Here is a tiny trained network, its code and every weight. The questions are about switching its units off for an input and a class, where a switched-off unit gives its printed mean instead of its output.

import numpy as np


def w(rows, s, z=0):
    codes = np.array(rows[::2]) - 128.0
    scale = np.full(codes.shape[1], s)
    scale[-1] = z or s
    return codes * scale


def f(y):
    return np.maximum(y, 0)


def log_softmax(a):
    a = a - a.max(-1, keepdims=True)
    return a - np.log(np.exp(a).sum(-1, keepdims=True))


def net(x, mask):
    res = np.array(x, float).reshape(1, 6) / 4 @ E
    y = f(res @ A[0][:, :-1].T + A[0][:, -1])
    res = res + np.where(mask, y, B[0][:, -1]) @ B[0][:, :-1]
    return log_softmax(res[-1] @ U[:, :-1].T + U[:, -1])


A, B = {}, {}
E = w([
[178,201,114,60,175,78],'x0',
[98,137,61,212,140,42],'x1',
[74,254,127,160,74,157],'x2',
[129,127,128,129,127,125],'x3',
[118,121,139,113,106,109],'x4',
[126,148,221,177,171,96],'x5',
],0.0074)
A[0] = w([
[233,3,134,110,162,84,21],'neuron 0',
[144,137,212,64,116,174,81],'neuron 1',
[206,181,106,117,170,85,74],'neuron 2',
[110,154,90,180,123,62,19],'neuron 3',
[102,129,23,87,56,172,249],'neuron 4',
[121,179,169,104,103,188,150],'neuron 5',
[78,49,120,177,88,149,130],'neuron 6',
[119,26,141,167,105,140,124],'neuron 7',
[142,131,206,171,155,99,155],'neuron 8',
[118,127,76,173,150,38,30],'neuron 9',
[119,158,68,177,160,70,52],'neuron 10',
[100,163,240,180,156,96,201],'neuron 11',
[180,170,116,98,158,130,125],'neuron 12',
[55,128,157,167,66,148,124],'neuron 13',
[185,142,110,80,169,70,115],'neuron 14',
[144,164,121,64,156,60,69],'neuron 15',
[165,140,177,52,156,219,107],'neuron 16',
],0.0075,0.0017)
B[0] = w([
[222,253,156,251,32,62,255],'neuron 0',
[88,34,120,158,79,67,216],'neuron 1',
[56,131,162,103,103,187,192],'neuron 2',
[108,33,120,158,71,105,184],'neuron 3',
[231,126,49,77,176,76,224],'neuron 4',
[137,79,108,218,54,44,199],'neuron 5',
[76,197,152,60,184,197,196],'neuron 6',
[82,226,197,81,137,185,198],'neuron 7',
[183,102,52,31,196,123,207],'neuron 8',
[63,52,131,122,86,137,195],'neuron 9',
[96,48,129,157,63,99,190],'neuron 10',
[220,123,59,26,180,68,247],'neuron 11',
[83,126,156,131,113,186,182],'neuron 12',
[138,194,140,99,115,151,195],'neuron 13',
[43,189,197,78,129,199,205],'neuron 14',
[56,157,182,110,127,210,191],'neuron 15',
[93,30,138,199,79,78,239],'neuron 16',
],0.0061,0.0054)
U = w([
[132,133,133,133,111,121,253],'0',
[63,2,145,189,65,95,44],'1',
[178,242,145,218,62,92,111],'2',
[33,202,196,86,150,230,62],'3',
[219,97,62,43,207,93,87],'4',
[135,126,134,145,146,136,173],'5',
],0.0088,0.0053)

Each question gives the input, the list of numbers given to net, and the class t.
The units are the neurons (one row each of A and B). Each row of codes is followed by its name. A weight is (code - 128) times the scale printed after its matrix; where a second scale follows, it is the last column's (A, B and U).
mask holds one flag per neuron, in row order. A switched-off neuron (its flag False) gives its mean, the last column of its row in B, instead of its output. The means were averaged over made-up inputs and are rounded, as every weight is.
A unit's drop is (log p(t) with every unit on - log p(t) with that unit switched off) / (log p(t) with every unit on - log p(t) with every unit switched off).
The circuit of an input: a set's keep is (log p(t) with only the set's units on - log p(t) with every unit switched off) / (log p(t) with every unit on - log p(t) with every unit switched off). Starting from the 12 units with the biggest drops (on a tie, the unit counted first), units are removed one at a time, each time the one whose removal leaves the highest keep (on an exact tie, the one counted first), for as long as the keep stays at least 0.8.
units of the circuit, in order: the units of the circuit, biggest drop first
most important unit: the unit with the biggest drop
top k neurons: the k neurons with the biggest drops, biggest first
drop of u: that unit's drop, to one decimal
input [6,7,-8,3,0,3], class 2: units of the circuit, in order : [neuron 0]
input [4,-8,1,-7,-5,-5], class 1: units of the circuit, in order : [neuron 16; neuron 1]
input [6,-6,-2,2,-7,-6], class 0: units of the circuit, in order : [neuron 16; neuron 11]
input [6,0,-5,2,5,6], class 3: units of the circuit, in order : [neuron 14; neuron 15]
input [-8,2,2,-2,2,8], class 3: units of the circuit, in order : [neuron 6; neuron 7]
input [3,-4,4,-5,1,7], class 4: units of the circuit, in order : [neuron 11; neuron 8]
input [-8,2,-7,-3,-7,2], class 3: units of the circuit, in order : [neuron 7; neuron 6]
input [-8,1,5,-5,-3,8], class 3: top 2 neurons : [neuron 6; neuron 0]
input [-7,5,-2,-6,-3,-5], class 3: units of the circuit, in order : [neuron 6; neuron 7]
input [-6,7,-1,-1,8,7], class 0: units of the circuit, in order : [neuron 11; neuron 6]
input [7,8,-5,7,7,2], class 1: units of the circuit, in order : [neuron 9; neuron 10]
input [-7,3,-7,-5,4,-7], class 2: units of the circuit, in order : [neuron 0; neuron 7]
input [-5,3,6,1,-3,-7], class 4: top 2 neurons : [neuron 4; neuron 0]
input [-8,-6,-3,8,5,-4], class 3: units of the circuit, in order : [neuron 7]
input [4,-7,3,-6,-3,2], class 1: top 3 neurons : [neuron 16; neuron 1; neuron 5]
input [2,6,3,2,3,8], class 4: top 2 neurons : [neuron 11; neuron 8]
input [5,-4,2,4,-6,8], class 4: top 3 neurons : [neuron 11; neuron 8; neuron 0]
input [-6,-1,0,-8,-6,8], class 4: top 2 neurons : [neuron 11; neuron 8]
input [2,-8,2,-1,-2,8], class 1: top 4 neurons : [neuron 16; neuron 1; neuron 5; neuron 4]
input [0,-3,1,2,0,4], class 4: top 2 neurons : [neuron 0; neuron 11]
input [-7,3,-5,-8,7,-8], class 4: most important unit : neuron 4
input [2,4,-3,3,-6,7], class 4: top 2 neurons : [neuron 11; neuron 8]
input [-3,3,1,1,-2,4], class 4: top 2 neurons : [neuron 11; neuron 0]
input [8,8,6,-1,7,6], class 1: drop of neuron 9 : 0.2
input [-6,-3,-8,-1,7,-7], class 2: drop of neuron 0 : 0.7
input [-8,0,0,1,1,-1], class 3: drop of neuron 1 : 0.0
